(in the rows, 128 means zero)
Each row of numbers belongs to one of the objects below and depends on some of the facts about them. Some rows are named. Which object is each other row?

Facts:
stosus (Ω goskik) (Δ a)
ludra (Δ a)
skira (φ rulem) (Δ a)
flozer (Ω ludon) (Δ c)
stageta (φ tratistem) (Δ c)
vufle (φ faru) (Ω muski) (Δ b)
riklel (φ kedre) (Δ c)
rotol (φ gefen) (Ω tozura) (Δ a)
kupluma (φ pusagol) (Δ c)
grudesem (Ω lega) (Δ a)
tuban (φ gradratru) (Ω skabi) (Δ a)
migebrak (φ stestuk) (Ω trikli) (Δ c)
dadros (φ debren) (Δ c)
zeven (φ bitrom) (Δ b)
pepegol (φ bavim) (Ω bedrega) (Δ a)
grutirus (Ω rotol) (Δ a)
kitar (φ zenuplun) (Ω sibrok) (Δ a)
fligri (φ grodos) (Δ b)
neflis (φ flika) (Δ a)
pela (φ dastok) (Δ b)
brabegik (Δ b)
plepar (φ klaklol) (Δ a)
rolil (φ soguson) (Δ b)
moklogral (φ sodrol) (Δ c)
ploflir (Ω grutirus) (Δ c)
lopletra (φ tuban) (Δ a)
faru (φ meflu) (Δ b)
stenutor (φ pubrok) (Δ b)
tratistem (φ kenobrus) (Ω nabridri) (Δ a)
flumer (Ω flugral) (Δ b)
lezun (φ skisesta) (Δ b)
grila (φ fike) (Ω luve) (Δ b)
zerun (φ tudruga) (Ω fluker) (Δ a)
botras (φ mapon) (Ω zerun) (Δ b)
plakli (Ω trisul) (Δ a)
floplum (φ dridem) (Δ a)
kliplis (φ flotes) (Ω pasti) (Δ a)
fofom (φ kivekis) (Δ a)
flotes (φ fuflek) (Ω flutil) (Δ b)
mosko (φ voflas) (Ω nuga) (Δ a)
sopor (φ nomu) (Δ b)
pilus (Ω gamagrul) (Δ b)
pletreklam (Δ a)
nuga (Ω skodrur) (Δ c)
gradram (φ goflogrim) (Δ c)
meda (φ kizol) (Δ b)
mabostam (φ stozuzur) (Ω gradratru) (Δ c)
stugevol (φ kopli) (Δ a)
pufi (φ fumim) (Δ a)
trikli (φ flugri) (Ω roritrar) (Δ c)
fike (Δ a)
meflu (φ zipi) (Δ a)
tromaklin (Ω fuflek) (Δ b)
gistal (φ bedrega) (Δ c)
zipi (φ steber) (Δ c)
fuflek (φ tralum) (Ω flika) (Δ a)
grodos (φ ponol) (Ω migebrak) (Δ b)
merol (Ω gefen) (Δ b)
faro (φ grudim) (Δ b)
tiposkas (φ biko) (Δ b)
sketre (φ tozura) (Δ b)
grudom (φ stageta) (Δ c)
didan (Ω bregunu) (Δ b)
kestulen (φ trafa) (Ω kitar) (Δ c)
skoste (Ω stasal) (Δ a)
flugral (Ω darul) (Δ c)
sebrok (φ pliplom) (Ω klaklol) (Δ b)
bavim (φ riski) (Δ b)
flilak (φ guplupli) (Ω plakli) (Δ a)
trizaklel (φ kliplil) (Δ b)
platrigre (φ zaskir) (Δ b)
grufar (φ vavom) (Δ b)
pelum (φ dadros) (Δ a)
flibabe (φ zerun) (Ω labe) (Δ a)
kitros (Ω mapon) (Δ a)
sotrul (φ kliplis) (Δ b)
seklel (Ω poskor) (Δ b)
kedre (φ gridris) (Δ a)
grami (φ grila) (Ω sodrol) (Δ a)
drodros (φ zuves) (Ω tuban) (Δ b)
klaklol (φ tabe) (Ω grami) (Δ c)
trisul (φ fluker) (Ω mabostam) (Δ a)
ludon (Ω tuflum) (Δ a)
muvadrim (Ω pubrok) (Δ c)
sobro (φ ploflir) (Δ c)
retidre (φ bogra) (Ω flanun) (Δ a)
ponol (φ gradram) (Δ a)
riski (Ω votu) (Δ c)
flutil (φ trisul) (Ω moski) (Δ a)
mufli (φ labe) (Ω riski) (Δ c)
steber (Δ a)
vavom (φ daplan) (Ω grodos) (Δ c)
stozuzur (φ zeklamos) (Δ c)
mapon (Ω vugul) (Δ a)
pidol (Ω vufle) (Δ c)
klikam (φ binu) (Δ b)
driskil (φ tuklol) (Δ b)
dastok (φ botras) (Δ c)
flugrilur (φ lopletra) (Ω griskil) (Δ a)
kenobrus (Δ b)
sona (φ sotrul) (Δ c)
goflogrim (φ skodrur) (Δ a)
gamagrul (φ stugevol) (Ω biko) (Δ b)
guplupli (φ grudesem) (Δ a)
pubrok (φ sobro) (Ω kivekis) (Δ a)
tabe (φ votu) (Δ a)
dritras (φ brepeski) (Δ c)
bedrega (Ω stestuk) (Δ c)
griskek (Δ b)
gefen (φ klikam) (Ω griskek) (Δ c)
zeklamos (Δ b)
trubatrir (φ trebrim) (Δ b)
griskil (φ pletreklam) (Ω sepem) (Δ a)
trebrim (φ skira) (Δ a)
silemus (φ sopor) (Δ c)
taplur (φ lirek) (Ω drare) (Δ c)
vopil (Δ c)
gobu (φ grufar) (Δ b)
kopli (φ riklel) (Δ a)
flustur (Δ b)
sepem (φ lega) (Δ c)
grudim (φ ludra) (Ω rulem) (Δ a)
pasti (φ gistal) (Ω skisesta) (Δ c)
flanun (Ω mosko) (Δ b)
bogra (Δ c)
stasal (φ deza) (Ω taplur) (Δ a)
binu (φ zepunir) (Δ c)
pusagol (φ seklel) (Δ c)
lunik (φ driskil) (Ω pligi) (Δ b)
kizol (φ roritrar) (Δ b)
dridem (φ sufak) (Δ b)
fufon (φ plepar) (Ω britre) (Δ b)
zaskir (Ω mufli) (Δ b)
pliplom (φ livil) (Δ c)
stubu (φ pelum) (Δ a)
bridron (φ mabostam) (Δ a)
sodrol (φ grami) (Ω stisil) (Δ c)
nomu (φ fufler) (Ω skoste) (Δ b)
rulem (φ taplur) (Ω tralum) (Δ a)
kligil (φ sepem) (Δ b)
skodrur (φ kluvo) (Ω gridris) (Δ a)
tribrus (φ lufles) (Δ b)
gridris (φ kligil) (Ω grudim) (Δ b)
vugul (Ω fludrel) (Δ b)
kluvo (φ tebo) (Δ c)
lega (φ platrigre) (Ω tromaklin) (Δ c)
tupek (Ω flilak) (Δ c)
skisesta (φ pasti) (Ω flugrilur) (Δ c)
trafa (Δ c)
torom (Ω trazen) (Δ b)
pligi (Ω didan) (Δ c)
zuves (φ dritras) (Δ a)
soguson (φ klaskam) (Δ a)
fludrel (Ω kliplis) (Δ a)
stisil (φ vuga) (Ω nomu) (Δ a)
zenuplun (Ω pepegol) (Δ c)
busodrom (φ flibabe) (Ω tratistem) (Δ b)
brogol (Δ c)
fanas (φ brogol) (Δ a)
fumim (φ gobu) (Ω zaskir) (Δ a)
votu (φ gamagrul) (Ω grudesem) (Δ a)
plarel (Δ c)
dezul (Ω kedre) (Δ a)
tuklol (Ω torom) (Δ c)
tuflum (Ω muvadrim) (Δ b)
luve (Δ a)
tudruga (φ rotol) (Δ c)
deza (φ kitar) (Δ a)
trazen (φ busodrom) (Ω kestulen) (Δ b)
drare (Ω zenuplun) (Δ a)
fluker (φ plakli) (Ω klaskam) (Δ c)
dugradru (φ tiposkas) (Δ a)
poskor (φ datrovi) (Ω kliplil) (Δ c)
gradre (φ faro) (Δ a)
tozura (φ tretrok) (Ω drodros) (Δ a)
lufles (φ stenutor) (Δ c)
brepeski (φ flilak) (Δ b)
bitrom (φ trubatrir) (Δ a)
muski (φ notem) (Ω merim) (Δ b)
trotro (φ mufli) (Δ b)
flika (φ fofom) (Ω stosus) (Δ c)
zepunir (φ sketre) (Δ a)
stestuk (φ brabegik) (Ω seklel) (Δ a)
tralum (φ migebrak) (Ω flozer) (Δ c)
britre (Δ a)
trukur (φ flutil) (Δ a)
datrovi (φ stubu) (Δ c)
bregunu (φ goskik) (Ω pidol) (Δ c)
kliplil (φ flustur) (Ω vavom) (Δ c)
goskik (φ trizaklel) (Ω lirek) (Δ b)
sufak (φ muski) (Δ a)
vuga (φ skabi) (Δ c)
labe (φ tromaklin) (Ω fumim) (Δ b)
darul (Ω fufon) (Δ b)
kivekis (Ω pilus) (Δ c)
moski (Ω flumer) (Δ b)
gradratru (Ω sebrok) (Δ a)
tretrok (Δ a)
voflas (φ plarel) (Δ c)
flugri (φ grudom) (Δ c)
kirilir (φ merol) (Ω flotes) (Δ b)
skabi (φ sebrok) (Ω flibabe) (Δ a)
vuste (φ fligri) (Δ b)
debren (φ vopil) (Δ a)
biko (φ nagas) (Ω tuklol) (Δ b)
tebo (φ floplum) (Δ b)
sibrok (φ fanas) (Ω lunik) (Δ b)
stusiben (φ silemus) (Δ a)
nabridri (Ω dezul) (Δ a)
nagas (φ lezun) (Δ b)
livil (Δ a)
fufler (φ neflis) (Δ a)
klaskam (Ω grila) (Δ a)
roritrar (φ trukur) (Ω retidre) (Δ c)
merim (Δ b)
lirek (Ω merol) (Δ c)
daplan (Δ c)
notem (φ bridron) (Δ a)

Named rows:
[115  98 132 139 100 127 148 135 130 137 126 104 131 141 110  89 133 133
 118 119  93 148 119 134 104 117 149]: livil
[176 171 115 121 159 131 194 246 190 127 117 127 140  97 132 153 226 128
  91  91 183 176 116  90 112 136  94]: klaklol
[144  89 124 180 120 119 168 126 112 119 131  69 130 148 159  91 100 162
 120 130 122 103 165 126 130 112 129]: griskil
[132  89 120 140 136 156 186 138 136 151 122 110 130 143 170 110 188 155
  98 103 149 167  93 128  84 103 145]: trisul
[168 189 152 174 143 112  91 151  89 146 120 174 141 125 112 143 121  85
 154 115 154 177 153 159  42 122 116]: gamagrul
[131 136 187 117 129 109  82 125  54 118 112 181 122 122 169 147  54 101
 154 122 183 160 165 156 115 148 107]: lunik
[126  90 124 167 103 119 152 151 118 130 125  77 154 141  93  81 109 171
 110 117  96 118 153 129 134 100 145]: mapon
[135 148 137 125 148 141  84 124  84 119 133 135 142 127 116 160 113 146
 120 125 142 122 148 138 113 110 129]: botras
[146 101 104 122 135 135 175 129 115 133 121  85 117 168 108  88  90 118
 124 130 105 159 112 143 113 132 148]: zepunir
[115 147 114  94 128 109 135 138 160 145 137 153 126  94  67 128 167 117
  98 142  90 130 130 110 193 150 108]: lirek
[126  82 137 106 125 160 172 139 152  98 122  88  98 141 216 127 152 135
 118 105 160 158  81 121  83 130 145]: stasal
[119  83 134 103 121 161 169 154 153 113 118  95 113 139 186 122 166 143
 110  96 151 168  75 124  81 121 151]: skoste
[ 91 139 114  85 115 124 151 144 148 152 129 169 159 153 141 128 140 138
 166 139 153  77 123  78 206 148 120]: kluvo
[113 133 118  62 113 131 124 191 205  87 110 135 132  93 106 153 146 131
 125 105 147 135  74 105 165 156 130]: zenuplun
[131 120 112 158 101 135 127  96 171  91 135  74  96 161 169 109 101  97
 181 141  96  96  96 131  69 132 160]: retidre
[141 144 134 137 149 137  86 129  80 115 134 123 151 124 107 156 100 160
 116 125 144 112 163 137 125 106 124]: flotes
[135 128 102  92 154 144 173 174 190 132 110 153 138  98 152 156 197 152
 104 102 190 145  78 104 154 139 112]: sodrol
[133  82 129 118 140 165 190 138 146 120 121  96 104 143 221 126 175 144
 108 101 172 164  82 124  80 122 141]: stisil
[130  91 130 160 111 123 158 132 119 127 128  86 130 146 136  89 114 149
 119 124 110 125 146 129 121 114 139]: britre
[132 147 109 109 138 107 145 130 159 132 135 145 119  95 101 133 153 115
 108 143 111 124 135 113 187 156 100]: gefen
[135 142 109 123 133 108 144 147 168 130 122 146 134 103 114 131 138 125
 129 133 139 112 129 112 182 149 105]: flugri

Name these rows:
No name comes twice in this set of rows, the named rows included.
[110 137 118  63 104 126 111 190 209  76 111 129 132  93  96 150 132 123
 133 108 133 127  77 105 164 159 132] | bedrega
[139 158 151 152 141 122  83 108  79 155 114 194 140 133 133 144 100 100
 163 124 167 154 135 164  81 123 124] | biko
[134 152 140 104 168 145  95  79  72 125 158 135 102 124 147 172 139 115
 105 151 120 130 155 134 118 127 112] | drodros
[108 157 143  78 148 145  77  96  72 139 158 147 116 116  76 163 158 118
  87 145  80 150 144 137 124 119 126] | tromaklin
[150 178  73 177 135 111 132 109 202 163 119 172 143 124 101 126 155  99
 179 142 128  94  94 126 124 135 126] | tralum
[ 96 101 164 151  96 120 136  77 128 137 164 116  86 101 176 108 209 114
  85 141  60 142 152 123 101 122 120] | flibabe
[136 140 107 128 132 107 143 152 165 130 122 142 141 100 103 128 134 137
 123 129 136 110 135 111 187 145 104] | fluker
[126 149 129 140 110  84 134 155 158 170  97 209 150 103  91 107 119  93
 161 122 151 151 119 137 162 156 107] | tuklol
[151 114 132 164 114 116 160 152 131 116 131  84 114 127 130  95 136 115
 111 117  98 165 141 135  75 126 131] | stugevol
[112 122 105  93 165 136  61  19  79 127 154 164 106  63  71 163 140 138
  63 145  62 162 119 181 129 126 127] | zaskir
[130 142 113  83 118 122 117 150 208  57 121 111 102 103 157 156 102 103
 162 131 147  95  96 104 164 175 121] | poskor
[134  91 124 170 112 121 161 135 116 126 128  76 140 146 128  88 106 163
 114 123 110 112 156 127 129 108 137] | kitros
[123 126 153 108 107  80 133 166 142 124 103 176 131  95 124 117  85 102
 143 122 159 143 147 124 198 176  92] | pidol

Now the same objects, written a new way:
Named rows:
[163 147  54 171 126 139 153 111 139 117 134 103 140 120 128 191 135 133
 136 114 128 105 136 131 130 181 107 123 122 149 120 115  97 125 118 106
 117]: tozura
[109 127 152  92 120 122 128 111  75 136 146 162 117 105 129 176 139 133
 119 133 116 158 132 125 120 120 108 137  81 135 152 120 158 126 169 105
 137]: sketre
[101 137 129  75 125 119 110 117  57 125 141 137 142 130 158 118 131 114
 131 132 134 126 151 135 112 144 139 121 143 172 150 109 151  82 141 118
 119]: grila
[145 156  59 157 147 127 198 133 134 139 103 127 164 139 128 157 119 116
 146 125 138 112 118 138 116  85 109 113 170 156 115 118  81 105 116 128
 110]: grami
[159 136  67 162 128 137 172 120 136 127 104 109 162 128 122 143 117 126
 146 119 135 118 142 138 128 198 112 123 135 149 133 114  98 126 113 134
 107]: klaskam
[102 138 117  72 126 115 110 115  68 121 152 133 140 126 161 120 125 114
 127 125 135 126 140 133 126 139 135 123 152 172 154 110 154  82 143 120
 117]: flotes
[157 138  73 164 132 129 157 124 155 134 111 111 151 126 133 150 123 129
 130 117 134 105 133 130 130 181 117 122 157 160 118 108 104 131 107 125
 104]: flutil
[114 112 185 127 131 136  95 151 163 113 137 130 100 140 110  89 130 132
 130 135 124 135 123 118 137  69 150 135 118  64 113 165 127 138 123 139
 165]: gradram
[115  99 198 131 129 133 115 146 155 125 135 114 101 139 103  77 127 138
 127 130 124 135  98 120 151  83 145 137 122  66 116 165 139 153 128 156
 143]: silemus
[ 92 117 119  80 137 109 197 114  39 142 158 131 150 126 142 144 130 116
 134 121 137 120  96 135 133  91  92 120 160 166 157 119 146  86 164 131
  98]: nomu
[166 137 101 171 129 127 152 120 167 161  89 130 133 119 105 156 114 136
 122 127 117 149  97 132 147 146 100 136 117 132 124 121 118 173 123 135
 103]: fofom
[166 139  74 159 124 132 153 132 226  94 116 120 150 115 141 162 110 104
 121 113 140  93 122 115 102 220  99 115 144 142 112 100 117 134 122 121
 106]: kitar
[ 98 135 121  84 124 108 117 112  62 133 160 129 125 127 163 131 141 117
 113 128 134 116 118 131 117 117 136 118 145 177 136 108 158 102 148 110
 112]: fufon
[106 105 158 125 132 136 124 149 140  93 160  97 121 147 132  72 135 127
 140 123 142  99 134 123 127 109 164 123 152  84 116 153 118 109 116 143
 152]: tupek
[ 99 113 142 122 142 135 155 150 128  93 161 105 127 149 125  88 131 122
 148 121 143 106 124 124 131  53 150 119 162  78 116 156 105  91 125 143
 162]: mabostam
[161 127  74 145 130 122 151 124 188 134 116 127 153 130 136 127 118 119
 129 132 137  92 135 136 132 178  57 121 163 178 139 132  92 132  91 125
  84]: stestuk
[105 136 163  86 125 119 104 121  73 145 122 166 123 119 139 149 130 128
 117 139 116 156 136 123 122 108 122 136 107 150 145 114 163 119 154 118
 127]: nagas
[101 136 137  77 122 112 103 120  86 122 148 135 133 129 171 118 135 104
 111 132 137 107 120 124 101 145 128 113 146 178 136 104 165  95 146 117
 103]: vufle
[157 134  80 171 128 130 169 122 127 146 104 101 156 132 127 133 125 127
 133 123 137 111 119 139 126 181 123 118 145 162 121 111 106 143 112 141
  94]: tratistem
[102 125 187  95 125 125 119 126  60 154 118 165 126 116 139 158 142 136
 119 140 116 146 143 116 112 127 127 135 100 152 141 108 163 126 156 119
 121]: bavim
[105 129 164  95 122 112 112 116  69 158 134 155 108 118 139 161 143 129
 104 140 117 149 102 125 116  89 126 130 100 156 135 115 169 138 160 110
 120]: zeven

Which object is each row?
No name comes twice in this set of rows, the named rows included.
[152 146  45 155 142 131 209 121 126 135 105 113 170 133 113 149 107 119
 154 114 137 128 112 145 141 129 100 120 157 139 135 120  87 106 123 142
 106] | gradratru
[111 108 200 129 132 141  99 158 159 114 127 133 106 141 114  90 129 137
 131 137 123 132 134 112 130  79 152 136 118  65 112 160 128 138 119 146
 162] | gistal
[102 150 109  68 127 105  90 110  79 126 155 135 127 129 167 112 125 107
 116 130 133 128 118 137 118 104 140 118 159 178 144 114 155  84 139 112
 114] | kirilir
[158 151  56 156 133 126 136 122 163 128 110 113 147 131 136 137 114 118
 130 121 134 112 126 137 131 156 116 120 162 162 122 114 100 120 103 126
 105] | kliplis
[159 126  71 162 134 134 180 122 154 130 120 102 161 117 125 157 111 134
 136 105 132 109 135 128 155 207 101 132 159 145 133 108 111 135 113 139
  95] | mapon
[106 128 133  79 117 119 130 120 102  98 146 134 144 115 160 123 123 101
 119 121 143 123 127 124  95 188 138 115 133 150 141  95 171  95 164 126
 120] | torom
[165 159  72 173 126 156 126 112  88 125 102  96 159 138 123 174 134 136
 159 123 124 109 153 127 135 208 119 126 120 147 127 117  99 110 114 127
 102] | grudesem
[121 112 167 123 128 132 104 140 173 107 149 120  97 137 102  81 120 130
 129 129 122 144 102 126 153  65 137 137 117  54 124 171 131 138 126 143
 163] | pusagol
[103 110 117  74 119 107 120 107  65 140 162 132 132 116 156  91 141 134
 121 125 137 134 174 155 126 172 150 127 140 184 165 111 148 114 125 109
 132] | flanun
[ 89 140 105  78 138 116 178 117  42 116 160 145 145 122 149 165 135 115
 136 122 134 124 135 132 112  68 116 118 146 159 146 113 132  65 162 106
 137] | sebrok
[108 147 110  64 126 122  95 110  53 107 145 132 147 130 155 118 117 112
 145 121 130 139 159 132 140 157 124 128 148 159 166 114 151  60 143 126
 119] | merol
[112 137 158  75 126 124 107 118  70 134 116 166 136 115 131 134 113 124
 131 133 114 171 150 128 137 130 111 142 111 135 164 118 161 103 154 131
 128] | brabegik
[115  96 194 131 129 145 125 150 153 111 134 123 112 134  98  90 124 139
 141 129 124 140 131 116 149 108 136 143 110  50 129 163 132 142 131 156
 159] | plarel

